(in the rows, 128 means zero)
Each row has a class, written after it, and each block has its own classes.
[122 134 169 142 118 103 136 148 127 130 129 144 125 126 113  93 120 110
 115 101 153 136 127  94 129 163 108 147 129 114 107 118 113 137] | A
[167 122 167 152 140 154 171  42 107 137  96 136 136 105 106 165 209 103
 166 126 137 114 149 113 188 118 103  85 171 188 117 112 153 177] | L
[118 133 164 145 139  92 130 139 146 132 132 137 120 120 123  98 133 112
 112  86 156 141 117  96 122 172 113 152 151 108 108 123 122 143] | C
[142 161 127 126 102 154 117 129 119 111 138 128 143 111 109 133 123 100
 126 176 139 141 151 129 127 135 159 134 113 147 167 151 126 131] | F
[142 159 121 129 103 152 121 134 127 108 140 127 142 111 120 134 104 111
 127 181 148 144 148 122 121 142 152 131 127 147 168 153 127 134] | L
[162 122 168 123 111 130 193  97 137 131  74  90 102  89  94 145 195 115
 122 120 144 101 156 117 129 151 108 115 175 130 105 135 172 198] | L
[118 132 180 161 129 105 123 151 124 142 135 140 123 140 137 104 136 105
 119  86 156 142 130  94 122 147 105 155 128 114 115 127 122 135] | B
[115 138 170 153 128  97 137 146 123 130 131 145 116 123 113  93 133 104
 103  85 154 140 122  93 128 163 102 139 139 107 105 117 111 150] | C
[112 132 174 149 125 112 133 145 134 145 130 132 118 130 129 106 136 104
 104  87 160 137 118 104 139 153 102 148 144 114 115 120 129 156] | L
[103  90 142 181 106 133 123  66 173 140 101 155 126  90 118 108 208  89
 117 163 150 156 142 147 125 163 118 169 172 151 114 129 162 142] | B
[127 131 169 161 122 103 139 139 120 133 113 135 113 122 125 101 137 108
 104  87 143 135 141  86 126 158  99 143 132 119 108 129 129 147] | R
[111 122 167 160 134 100 118 146 138 137 124 142 124 122 123 100 132 106
 105  91 154 141 128  96 135 160 101 155 139 120 116 117 127 149] | L
[145 166 130 123 107 160 126 121 114 112 146 130 152 119 127 132 103 105
 129 180 152 137 148 125 123 136 160 128 122 144 163 155 118 130] | A
[177 142 143 159  83 152 185  47 101 131  97 136 129  67  91 151 157  96
 157 160 189 123 167  89 129 175 112 114 209 163 131 164 149 163] | K
[181 130 126 149  98 162 132 117 109 128 110 124 108 123 167 144 149 113
 107 216 163 128 136 158 129 143 155 150 192 177 182 178 163 131] | L
[119 119 165 154 119 108 131 142 131 129 111 143 111 118 118 104 136 109
 112  97 139 138 132  95 136 158 110 144 111 131 113 121 129 142] | F
[119 141 156 151 116 101 132 139 121 133 132 135 119 110 113 101 122 109
 109  88 162 135 130  92 125 160  98 139 136 114 118 129 115 128] | K
[174 109 124 138 131 176 134 139 103 146  90 152 116 134 157 149 198 159
 169 163 109 116 164 149 120 103 157 102  83 189 122 157 171 155] | J
[146 166 127 130 112 143 124 116 115 110 150 133 146 110 124 132 103 104
 130 172 149 143 152 116 119 141 161 129 128 143 165 157 115 132] | C
[146 145 143 136  87 164 165  65  63 126 131 124 118 155 151 133 148  89
 105 148 168 128 112 143 156 114 100 104 215 135 129 151 124 159] | S
[161 146 152 161 128 137 172  68 140 141  72 110 130  88  89 139 202  97
 119 197 162 135 146 159 162 132 139 110 207 160 146 139 169 165] | E
[152 142 142 143 139 132 147 147  61 107 109 178 142 157 132 106 123 120
 154 157 124 117 128 114 149 143 108 100 168 146 100 129 125 187] | C
[177 142 161 159 148  69 118 142 108 146 109 171 144  67  72  83 212  97
 127 179 124  98 157 135 146 164 125 171 203 148 132 128 143 148] | F
[202 146 152 157  99 119 182  83 123 129  90 129 120  83 115 109 178  86
 111 140 180 152 157 132  88 158 134 155 229 129 132 147 153 175] | R
[149 161 125 122 103 155 127 121 119 112 145 135 152 115 125 129  98 110
 136 185 150 141 150 125 118 139 162 134 125 147 161 156 119 123] | A
[158 157 179 144 163 172 172 153  82 191 155 170 122 145 165 132 182  78
  44 134 146 111  80 132 138  82  42 105 212 103 108 173 134 146] | R
[159 122 144 162 105 155 150  96 121 147 115 159  95 115 187 103 146 108
 116 132 179 131 111 136 109 125 140 122 169 152 115 136 146 175] | K
[124 132 175 159 121 106 139 143 124 132 131 141 119 130 125 106 135 103
 114  94 156 140 128  86 122 156 105 146 130 113 117 120 120 147] | B
[145 166 128 137 108 147 122 127 115 112 132 127 140 116 113 124 110 106
 134 174 147 144 162 119 120 136 156 128 121 146 164 152 116 130] | S
[130 129 167 152 127 107 134 157 116 130 121 145 119 134 117 105 127 112
 119 106 143 131 129  93 127 150 109 137 131 122 109 133 123 144] | E
[148 166 120 129 102 147 122 120 123 114 142 121 146 111 119 131 114 106
 126 174 142 142 155 118 123 138 151 128 126 140 163 157 123 125] | R
[ 96 106 117 130 110 134 146  55 133 112  96 100 105 130 168 125 183 147
 140  78 123 132 156 159  96 119 160  71  77 141 109  88 131 184] | B
[119 135 167 155 121  97 131 146 124 131 132 141 116 127 125  95 117 112
 109  93 152 142 126  93 120 155 120 152 133 114 113 136 120 136] | E
[130 128 164 159 125  98 127 144 119 137 127 149 121 123 131  95 141 106
 118  96 158 143 136  91 118 162 108 149 129 117 116 122 117 145] | J
[116 122 159 155 118  98 121 140 125 133 126 142 115 131 119  97 118 108
 109  92 152 145 125  91 121 168 101 149 139 114 111 123 124 137] | Q
[146 166 128 130 103 142 122 126 110 112 142 125 143 116 111 133 113 112
 130 174 144 140 153 121 115 134 164 127 124 145 164 161 125 127] | E
[125 125 161 159 122 109 122 148 135 139 117 137 112 118 105  91 141  98
 101  98 158 132 135  98 130 176 111 162 151 109 111 129 127 142] | Q
[136 147 140 115  92 155 186  17 144 147  80  66 136 104  89 165 166  66
 103 180 165 128 176 131 129 164 125 129 252 140 156 148 179 136] | L
[131 132 175 145 127 103 136 143 133 128 117 137 124 129 120  94 132 106
 120 104 153 135 133 102 129 166 114 158 144 121 107 122 125 141] | A
[149 167 124 129 103 144 129 115 114 119 145 122 142 113 123 133 114 108
 121 165 140 141 157 116 117 134 149 126 126 138 162 156 122 124] | R
[164 139 135 143 148 159 144 104 124 142 134 149 135 137 143 115 166 102
  97 179 166 143  89 212 138  77 120 139 222 113 120 119 126 168] | A
[122 136 168 158 119 104 135 145 119 123 138 137 113 135 138 104 119 112
 109 103 157 144 126  89 117 160 113 148 128 114 124 129 118 142] | B
[167 107 134 155  90 123 159  56 111 108  86 121  98  91 117 113 201 122
 125  89 125 127 170 127 125 114 114  93 141 155  89 117 127 147] | R
[143 163 115 130 110 152 122 123 117 119 143 132 144 103 119 132 105 110
 136 175 150 135 159 124 118 140 157 128 116 147 170 155 120 124] | K
[119 136 168 146 125 100 140 140 125 125 132 136 113 123 119 101 135 105
  99  93 152 134 125  90 132 176 110 148 143 113 115 133 118 141] | C
[180 177 141 128 115 158 164 129 115 137 113 111 138 124  86 118 195  76
  75 180 186 141 131 170 167 137 141 129 223 117 156 157 130 152] | C
[151 102 151 148 119 131 109  26 111 104 106 120 137 105 103 157 222 128
 186 110 119 115 162 118 163 111 130 110 133 195 104 119 164 175] | S
[145 159 127 129 114 156 115 133 115 116 132 132 146 114 114 138 125 106
 129 175 134 136 154 126 131 132 161 130 108 154 168 152 131 131] | F
[147 155 113 128 107 154 115 127 117 113 151 134 138 119 129 131  99 111
 128 171 145 145 149 125 110 140 159 134 122 139 164 161 117 123] | Q
[116 133 162 144 107 111 147 118 138 125 126 130 117 114 126  98 121 107
 101 108 168 140 130  99 123 175 116 146 141 113 114 131 115 142] | A
[130 136 163 142 122 100 135 154 130 136 128 132 125 124 114 102 136 111
 111  94 140 131 126  91 144 162 104 150 132 112 114 128 127 138] | R
[151 163 122 127 108 144 128 118 112 108 144 136 144 113 118 133 103 110
 141 179 145 142 155 118 120 145 165 126 128 148 164 152 115 131] | C
[149 161 135 135 107 146 124 139 115 108 141 131 145 122 123 129 118 103
 132 178 141 142 156 116 116 133 153 128 113 142 167 149 120 130] | B
[113 129 167 151 118 106 130 158 121 127 123 136 122 141 123 102 131 107
 115  99 142 136 127  93 131 152 106 140 117 114 118 114 121 140] | B
[150 153 117 133 100 149 119 130 119 108 140 132 144 106 116 132 118 107
 131 187 149 145 154 116 116 142 148 134 117 140 165 156 120 126] | J
[138 165 115 129 107 154 119 123 113 116 153 129 142 107 127 136  98 110
 133 170 152 135 152 123 116 138 153 126 112 143 173 158 114 122] | K
[149 163 127 122 106 152 127 113 113 109 151 134 151 115 132 133  97 113
 136 179 152 139 156 120 113 142 163 132 121 148 163 161 115 127] | A
[113 127 171 158 119 103 139 141 131 127 117 136 114 122 115  99 130 101
 102 102 149 139 124  97 132 156 107 141 133 114 112 127 123 148] | E
[112 123 164 152 124 102 123 151 130 133 127 137 113 127 119  95 121 108
 108  74 146 138 125  91 124 159 100 146 123 106 103 121 120 142] | Q
[120 124 165 154 129  94 128 137 139 138 124 139 118 119 125  97 145 107
 118  91 155 143 140  88 112 170 110 152 123 115 113 117 122 144] | J
[143 150 171 125 159 151 201  76 117 150  81 102 133 119  95 166 230 103
 134 100 124 121 137 137 149 113 103  57 158 150 122 112 158 161] | E
[143 166 133 130 105 151 123 127 110 113 151 127 149 127 128 139 113 104
 136 171 143 141 154 114 115 130 158 131 116 141 169 154 124 126] | B
[127 136 164 160 128 108 138 152 132 139 115 139 116 125 116  96 132 106
  95  99 147 140 130  93 135 154 101 145 134 112 110 122 127 146] | R
[116 125 155 147 115 104 132 141 131 126 116 132 118 122 108 104 122 119
 118  95 153 139 130  87 128 166 108 143 127 115 114 125 123 147] | S
[149 163 128 127 116 150 115 150 119 119 143 131 148 123 121 131 107 105
 131 179 147 140 153 126 119 136 150 136 131 143 168 150 122 133] | L
[129 134 167 149 120 100 129 152 125 125 136 139 120 136 136 104 123 114
 121 103 150 141 126  90 119 154 121 145 117 120 126 122 120 139] | B
[146 163 126 128 102 146 121 126 113 110 148 129 145 119 115 133 107 108
 133 177 145 140 149 120 115 136 163 133 128 142 163 162 122 127] | E
[138 157 121 130 102 145 110 130 118 117 144 127 144 113 110 130 106 108
 133 163 147 143 155 118 114 148 153 134 121 135 160 157 122 127] | Q
[141 159 123 132  98 157 119 122 114 109 133 127 143 106 110 139 113 100
 118 179 145 140 150 120 126 140 157 135 120 148 171 156 129 132] | F
[148 160 126 130 111 150 118 130 119 118 144 132 146 115 124 138 109 111
 139 172 146 140 157 120 119 136 156 131 125 153 168 150 126 135] | L
[126 125 160 149 121 101 127 152 133 127 115 143 123 114 111 103 128 108
 112  99 147 139 124  93 136 167 117 156 123 123 123 122 129 144] | F

Next block, with new classes.
[128  91  99 149 141 142 133 126 159 133 123 119 121 102 111 113 149 122
 116 152 144 160 152 129 154 104 169 150 133 128 132 177 138 101] | X
[163 126 165 118  97 141 121 153 138 140 139 130 124 144 121 144 115 134
 131 121 131 115 126 144 120 141 137 109 131 123 110  83 114 127] | Z
[ 73 138  85 105 164 108  99 150 137 162  84 130 124 122 111 146 131 183
 155 159 129 117  73 114 121 175  66 142 118 130 127  57  89 140] | H
[137 124 124 166  99 150 135 144 160 164 130 115 126 116 131 116  97 130
 117 128 128 146 161 153 125  85 184 137 114 113 133 185 134  88] | D
[107 114  95 137 193 103 136 110 153 125 113 118 123 104  94 120 152 141
  87 145 152 146 111 108 165 124 106 157 131 125 137 137 147 122] | W
[114 145 135 119 138 122 112 122 131 113 126 136 132 138 120 116 156 132
 103 123 134 102 106 137 111 140  95 115 144 108 137  99 131 132] | X
[ 88 125  50 141 252  83 140  87 141 142  91 117 127  82  83 101 138 135
  89 159 164 175 110  83 188 102  98 176 116 144 135 175 132 119] | H
[136 118  94 174 102 147  84 107 169 112 111 130 121  90 136 127 192 106
 139 170 148 162 139 150 136 122 127 173 139 139 158 157 168  88] | U
[ 99 153 118 159 149 125 129 127 155 142 114 109 140 126 143 103 107 120
 101 118 128 134 143 147 103  89 131 120 108 114 142 180 129 106] | M
[130 138 126 117  97 143 135 135 130 128 152 123 131 135 165 138 121 108
 134 122 126 133 129 147 131 133 156 119 129 116 123 144 133 134] | X
[152 129 170 109 132 132 179 130 131 141 174 114 126 157 120 115  61 125
  92  95 129 122 170 122 135  82 193  82 122 103  83 157 112 140] | X
[120 146 104 139 101 142 126 117 131 135 131 126 125 109 156 127 121  88
 160 148 139 149 142 144 143 114 146 137 113 138 129 173 133 109] | H
[102 123  69 179 140 140  95 119 163 146  91 138 112  86 129 113 154 131
 121 170 134 160 127 164 138 116 128 176 120 120 160 170 144  80] | T
[128 154 139 110 154 105 130  91 110  85 136 125 131 125 131 122 141  90
 115 120 145 119 132 115 137 120 110 126 136 129 129 129 158 140] | W
[158 115 161 154 154 118 159 106 149 127 155 117 127 129 113 108 100 105
  74 112 139 144 164 115 147  72 175 133 121 132 126 183 142 101] | Y
[106 171 122  50 103 112 126 167  81 144 138 130 132 156 161 174  76 147
 199 116 110  77  91 124  89 182  92  85 126 131  97  33  80 182] | Z
[152 150 162 123  94 135 141 141 118 141 150 117 129 142 148 121  90 123
 126  99 131 120 143 149 128 106 165 114 129 108 113 143 135 123] | D
[143 106 114 155 119 149 116 146 175 170 120 129 121 103 133 131 101 142
 139 135 142 169 162 147 144  97 162 147 117 128 123 157 140  92] | Y
[153  83 169 149 128 141 137 149 148 133 122 120 118 144  91 124 167 168
 105 123 127 129 131 128 104 131 153 120 146 121 125  99 128 107] | V
[ 79 107  87 138 173  95 104 100 104  68 101 131 131 106  95 108 221 111
 107 175 133 111  89  99 126 165  81 139 143 157 164 109 125 133] | G
[123 110 111 153 119 129 110 119 132 105 120 129 126 111 117 117 163 115
 121 150 126 130 124 137 132 132 139 142 134 139 150 143 141 105] | G
[113 151 165 125  87 131 160 147  91 135 160 118 138 155 181 130  79  98
 146  97 103 116 153 143  92 107 174  83 106 122 106 158 118 130] | N
[ 76 129  76  85 191  85 124 122 101 116 108 125 127 113 103 144 175 147
 138 159 143 116  59  83 156 185  55 147 145 150 132  68 110 161] | H
[ 82 167 128 111 176  93 155 130  97 136 132 118 136 146 123 118  90 134
 124 106 116 103 125  93 111 118 120 110 108 120 113 123 102 154] | V
[137 146 139 106  93 136 128 149 112 148 141 133 130 136 173 145  92 116
 175 108 129 126 142 130 130 131 138 120 125 133 116 119 129 132] | Y
[174  90 126 139  77 163 112 133 169 135 135 143 112 113 128 145 163 126
 129 160 144 149 118 158 156 140 158 156 155 117 129 125 152  99] | X
[ 93 104  57 141 199 108 139 136 156 169 103 119 125  89 113 129  95 158
 126 150 141 178 123  99 173 115 133 169 104 142 127 156 120 117] | Y
[ 93 183  99 110 157 102 121  98  97 121 126 133 124 118 150 128  99  99
 136 131 120 117 112 118 145 128 108 145 117 125 133 137 135 139] | T
[151 141 133 101 116 125 122 115 122 116 148 141 124 131 140 146 118 113
 128 132 143 121 109 128 155 138 134 138 143 112 117 116 142 141] | X
[ 81 129 139 139 177 102 156 119 126 107 119 106 134 138 106 106 153 128
  76 122 124 112 119 111 106 122 113 111 122 120 139 130 122 126] | W
[ 99 129  73 172 153 133 145 117 157 152 116 117 126  86 137 123 102 107
 118 153 138 178 148 128 165  89 163 177 104 129 138 210 153  91] | W
[134  92 133 154 152 136 120 120 183 123 120 128 120 120  73 113 167 150
  63 144 142 130 132 133 128 111 142 128 144 109 137 123 127 103] | X
[141  67 174 152 122 134 150 120 138  71 142 105 123 140  89 111 200 113
  86 142 133 119 162 117 107 119 159 103 145 140 142 134 134 106] | W
[144 122 144 148  79 161 112 151 129 143 139 129 120 127 140 140 133 111
 152 132 135 139 151 147 127 118 165 129 131 127 124 132 127 108] | N
[190 160 214 120  22 176 125 131 105  99 177 137 125 170 193 140  93  83
 162  94 115 102 170 176  92 118 185  80 132 106 103 120 135 140] | P
[ 86  99  75 147 196 101 141 112 140 118  99 108 134  94 101 113 153 123
  97 167 146 153 103  99 153 120 119 160 124 144 149 166 131 116] | M
[138 196 102  93  76 125 151 119  88 163 156 140 134 118 228 156  28  70
 207 121 130 152 123 143 171 120 156 146  98 131  96 190 153 135] | H
[ 85 107  32 151 141 125 114 130 150 144  87 130 121  67 136 149 158 128
 163 192 141 176  98 130 167 147 115 199 124 142 150 155 156  98] | W
[101 132 147  66 162  97 125 152  80 123 126 119 119 158 114 143 147 167
 136 116 118  86  90  93 123 186  85 106 148 128 113  36  98 176] | T
[151  83  71 171  91 173 123 129 187 149 126 114 122  73 166 147 134  99
 148 177 152 202 141 163 189 113 191 196 127 148 141 210 168  84] | M
[107 143 163 118 203  72 131 102 120  97 120 130 128 143  69 105 167 149
  68 113 123  93  92  86 112 134  80 118 137 118 133  73 129 141] | V
[164 121 179 100  86 146 129 162 124 141 163 129 118 160 124 149  98 155
 149  95 121 102 154 139 109 127 158  87 142 118  95  72 109 141] | N
[126 135 141 117 148 113 139 152 120 156 126 114 126 141 107 121  98 162
 108 111 137 121 119 117 127 119 132 116 126 102 114 117 114 136] | D
[109 122 102 136 120 135 123 146 140 152 109 131 122 114 140 142 145 146
 157 143 123 136 104 135 130 150 130 158 131 128 134 117 136 115] | V
[ 98 148  61 133 149 118 131 129 115 160 118 131 128 103 144 125  64 122
 148 144 133 156 132 125 163 106 143 151  97 118 117 181 122 128] | G
[126 156 151  76  97 140 105 178 106 156 122 135 129 164 154 161  94 185
 188  97 106  91 115 135  82 168  99  81 138 109  97  23  98 173] | P
[146 122  92 157  90 166 108 157 169 174 113 124 126 107 161 149  89 139
 166 148 144 169 150 159 150 107 160 156 115 120 127 170 132  96] | M
[153 113 166 123  52 168 103 184 158 148 130 120 114 165 147 162 137 186
 165 116 111 109 131 161  72 170 144  97 140 109 117  55 105 129] | U
[130 131 152 100 136 127 101 139 116 109 119 131 125 147 114 130 161 160
 143 116 127  94 119 123  93 156  93  97 154 124 123  46 117 159] | P
[131 162 126 119  54 154  86 136 107 106 123 145 123 123 178 165 160 104
 195 145 127 112 112 155 109 168 108 143 150 131 142  80 149 120] | W
[157 141 168  87  95 120 124 123 104  93 153 124 125 155 147 141 145 117
 157 105 128 101 135 116 110 151 121  95 151 132 112  84 140 157] | U
[186 132 173 115   9 168 121 159 112 137 160 143 125 146 211 170 106  98
 201 115 117 127 141 164 116 151 173 121 137 137 117 113 145 113] | Y
[175 125 164 111  84 148 133 150 132 133 153 116 127 148 153 148 105 126
 142 110 138 127 136 143 139 129 159 119 141 121 113 121 134 132] | M
[133 132 128 136 121 142 131 146 159 168 120 124 119 135 130 134  86 154
 131 125 132 141 144 146 120 111 153 115 104 105 112 139 102 113] | H
[ 83 157 104 110 123 124 114 147 105 153 110 134 122 132 153 138 115 145
 164 136 106 107 107 132 109 157  99 124 123 125 128  92 108 135] | T
[144 122 161 146 112 136 102 123 139 110 124 131 127 128 120 115 174 116
 124 124 138 118 138 135 110 125 120 122 148 144 149 106 144 100] | Y
[138 150 123 114 111 133 138 119 113 124 149 132 130 128 168 141  94 101
 150 122 124 131 128 136 140 126 148 136 125 122 118 142 141 148] | P
[175 103 159 148  32 182  90 143 142 100 137 142 120 131 151 146 192 114
 163 143 122 116 134 177  98 154 149 131 164 133 148  91 150 106] | P
[119 153 116 115  85 126 121 136 114 144 129 146 131 120 189 156  91 108
 178 135 120 131 104 143 120 145 128 139 116 133 127 120 138 123] | Y
[159 130 184  94  68 141 117 151 107 109 165 136 120 162 148 152 157 123
 147 101 130  89 121 148 109 161 126  91 157 116 117  64 126 150] | N
[140 114 141 109  46 162 116 167 115 133 133 136 121 140 172 160 150 131
 193 138 107 115 116 156  94 174 144 115 146 130 120  76 122 140] | P
[153 152 132 109  79 132 107 138 115 127 142 134 119 137 170 155 132 120
 175 129 137 127 117 132 133 155 120 139 140 122 120 108 144 141] | U
[144 169 200  94 110 127 151 146 100 126 157 113 130 180 147 131  68 140
 136  67 114  89 163 130  84 112 149  63 127 108  92  95 117 148] | W
[ 79 140  82 121 195 101 160 125 109 146 119 112 136 119 121 120  91 123
 119 133 122 140 115  92 146 117 128 138 105 128 119 152 105 155] | P
[153 110 133 169 112 144 134 111 151 117 145 119 124 118 136  96 147  98
  92 125 139 153 161 160 143  93 177 129 128 123 139 200 157  97] | G
[ 97 197  98  99  99 116 110 132  91 125 130 144 137 122 190 155 102  88
 185 134 116 101  89 143 117 165  95 137 118 138 129 102 121 146] | Z
[119 159 151 120 122 127 152 142  89 142 147 111 135 157 140 116  75 112
 128  96 112 113 147 117 118 110 161  87 112 125 106 142 104 140] | G
[113 139 119 116 152 109 109 130 106 121 116 134 126 135 107 129 138 150
 116 131 131 107  92 114 124 151  97 125 138 118 134  84 117 142] | G
[147 149 134 112  89 142 104 164 131 165 128 134 118 137 139 154  94 169
 154 124 129 112 111 149 118 143 132 139 139 102 117  80 116 128] | D
[129 145 121 130  91 136 114 136 114 129 129 123 132 118 152 133 123 104
 158 139 130 126 134 140 127 126 146 141 127 135 135 140 133 117] | D
[143 164 138 102 126 118 136 120 101 136 139 126 129 140 152 139  90 107
 151 116 138 130 124 120 144 125 132 121 118 129 109 132 124 139] | H
[167 126 136 104  83 157 131 153 129 152 151 130 123 142 153 164  80 134
 161 126 133 135 139 136 150 133 173 125 131 113  99 119 119 135] | X
[120 121  77 152 122 136 132 116 138 134 123 132 128  87 157 127 129  91
 147 160 129 168 121 142 164 121 152 174 121 140 136 184 159 113] | P
[142 147 175 110 101 133 120 139 100 110 144 130 128 158 137 130 131 125
 142 107 120  92 125 129 100 141 121 101 143 116 121  85 125 150] | P
[159 142 204 112  83 133 137 137 117 119 163 132 131 169 148 130  98 119
 128  90 119  91 154 136  87 116 143  74 130 120 112  99 120 130] | Y
[103 118 124  99 173  91 145 125  97 105 147 118 129 130 109 125 160 119
 109 125 141 117 103  95 151 145 105 122 139 137 123 109 123 161] | N
[147  85 153 130 151 116 149 132 136 115 137 104 119 130  87 109 157 138
  80 127 147 133 133 113 144 117 156 126 141 118 127 142 132 124] | D
[ 88 108  77 159 179 130 111 140 167 161  86 120 117 103  97 108 140 173
 114 143 122 149 152 135 124 111 125 141 117 124 143 142 115  99] | T
[116 107 123 141 119 135 131 135 127 110 128 121 125 124 129 133 189 126
 136 143 122 123 119 124 117 152 142 147 146 146 145 115 131 120] | V
